Below is a small trained network, with its code and all its weights. Each question gives an input and a class and asks what happens when units are switched off, that is, made to give their printed mean instead of their output.

import numpy as np


def w(rows, s, z=0):
    codes = np.array(rows[::2]) - 128.0
    scale = np.full(codes.shape[1], s)
    scale[-1] = z or s
    return codes * scale


def f(y):
    return y / 2 * (1 + np.tanh(0.7978845608 * (y + 0.044715 * y**3)))


def log_softmax(a):
    a = a - a.max(-1, keepdims=True)
    return a - np.log(np.exp(a).sum(-1, keepdims=True))


def net(x, mask):
    res = np.array(x, float).reshape(1, 7) / 4 @ E
    y = f(res @ A[0][:, :-1].T + A[0][:, -1])
    res = res + np.where(mask, y, B[0][:, -1]) @ B[0][:, :-1]
    return log_softmax(res[-1] @ U[:, :-1].T + U[:, -1])


A, B = {}, {}
E = w([
[127,126,128],'x0',
[129,129,129],'x1',
[130,130,124],'x2',
[130,128,127],'x3',
[79,161,253],'x4',
[83,33,163],'x5',
[16,191,84],'x6',
],0.005)
A[0] = w([
[140,99,42,77],'n0',
[137,81,22,70],'n1',
[57,6,130,113],'n2',
[169,199,116,178],'n3',
[47,149,83,93],'n4',
[135,129,139,3],'n5',
[162,89,136,44],'n6',
[149,87,97,42],'n7',
[208,254,125,75],'n8',
[131,38,16,119],'n9',
[145,160,157,78],'n10',
[3,148,63,66],'n11',
[106,235,84,25],'n12',
[57,196,92,130],'n13',
[32,162,85,49],'n14',
[97,175,73,186],'n15',
[55,174,90,36],'n16',
[48,20,107,68],'n17',
[133,141,170,107],'n18',
[157,230,58,158],'n19',
[103,132,194,8],'n20',
[169,142,148,191],'n21',
[118,167,253,67],'n22',
[78,93,114,86],'n23',
[230,109,167,60],'n24',
[92,59,142,93],'n25',
[56,136,86,139],'n26',
[222,94,174,41],'n27',
[105,131,214,87],'n28',
[166,121,55,183],'n29',
[189,240,132,115],'n30',
[226,130,175,110],'n31',
[147,82,197,68],'n32',
[219,115,189,66],'n33',
[114,110,76,47],'n34',
],0.0092,0.0037)
B[0] = w([
[97,187,120,156],'n0',
[100,218,133,177],'n1',
[83,37,115,191],'n2',
[103,94,156,210],'n3',
[187,120,104,175],'n4',
[117,145,53,74],'n5',
[150,123,44,103],'n6',
[124,147,76,104],'n7',
[45,49,48,196],'n8',
[80,203,198,225],'n9',
[104,134,106,111],'n10',
[232,91,57,217],'n11',
[136,89,68,161],'n12',
[191,112,131,223],'n13',
[206,134,66,174],'n14',
[156,125,188,228],'n15',
[187,126,47,149],'n16',
[89,48,73,158],'n17',
[111,143,127,129],'n18',
[85,94,164,254],'n19',
[95,177,63,111],'n20',
[151,106,159,191],'n21',
[78,250,171,203],'n22',
[123,119,111,121],'n23',
[203,105,43,166],'n24',
[111,86,107,133],'n25',
[177,113,138,188],'n26',
[204,117,37,157],'n27',
[88,201,159,166],'n28',
[87,173,210,226],'n29',
[55,77,101,199],'n30',
[188,94,86,185],'n31',
[136,138,116,138],'n32',
[185,115,81,162],'n33',
[123,158,87,104],'n34',
],0.015,0.0027)
U = w([
[240,131,101,34],'0',
[86,63,118,139],'1',
[153,114,162,252],'2',
[108,248,81,59],'3',
[131,100,136,143],'4',
],0.013,0.0029)

Each question gives the input, the list of numbers given to net, and the class t.
The units are the neurons (one row each of A and B). Each row of codes is followed by its name. A weight is (code - 128) times the scale printed after its matrix; where a second scale follows, it is the last column's (A, B and U).
mask holds one flag per neuron, in row order. A switched-off neuron (its flag False) gives its mean, the last column of its row in B, instead of its output. The means were averaged over made-up inputs and are rounded, as every weight is.
A unit's drop is (log p(t) with every unit on - log p(t) with that unit switched off) / (log p(t) with every unit on - log p(t) with every unit switched off).
The circuit of an input: a set's keep is (log p(t) with only the set's units on - log p(t) with every unit switched off) / (log p(t) with every unit on - log p(t) with every unit switched off). Starting from the 12 units with the biggest drops (on a tie, the unit counted first), units are removed one at a time, each time the one whose removal leaves the highest keep (on an exact tie, the one counted first), for as long as the keep stays at least 0.8.
units of the circuit, in order: the units of the circuit, biggest drop first
top k neurons: the k neurons with the biggest drops, biggest first
drop when u is switched off: that unit's drop, to one decimal
input [4,7,-7,5,-8,0,5], class 3: top neuron	n1
input [-4,-8,1,0,-5,-1,-1], class 3: units of the circuit, in order	n1; n9; n0
input [-4,7,-7,8,8,-8,8], class 0: top 4 neurons	n13; n11; n14; n16
input [-3,7,8,4,5,-7,2], class 1: units of the circuit, in order	n8; n30
input [-5,6,0,-3,7,2,-5], class 3: units of the circuit, in order	n22; n28
input [-3,3,-6,6,-7,-4,-4], class 3: units of the circuit, in order	n1; n9
input [-5,-4,-4,2,-8,-3,8], class 0: top 2 neurons	n11; n13
input [2,-7,-7,0,0,-6,4], class 1: top 3 neurons	n8; n30; n19
input [3,-5,-4,0,-8,-2,-7], class 3: units of the circuit, in order	n9; n1
input [-2,7,-3,-6,1,-7,7], class 0: top 3 neurons	n11; n13; n14
input [4,-3,-1,-6,5,-7,7], class 0: drop when n8 is switched off	-0.1
input [-3,3,2,6,-3,7,-8], class 0: top 2 neurons	n27; n24
input [5,-1,-1,-7,-4,-7,-1], class 1: drop when n8 is switched off	0.3
input [-1,1,-3,3,-3,-5,-4], class 1: drop when n22 is switched off	0.1
input [4,6,0,-1,-8,-2,4], class 3: units of the circuit, in order	n1
input [0,-6,0,-1,-1,-5,6], class 0: drop when n14 is switched off	0.2
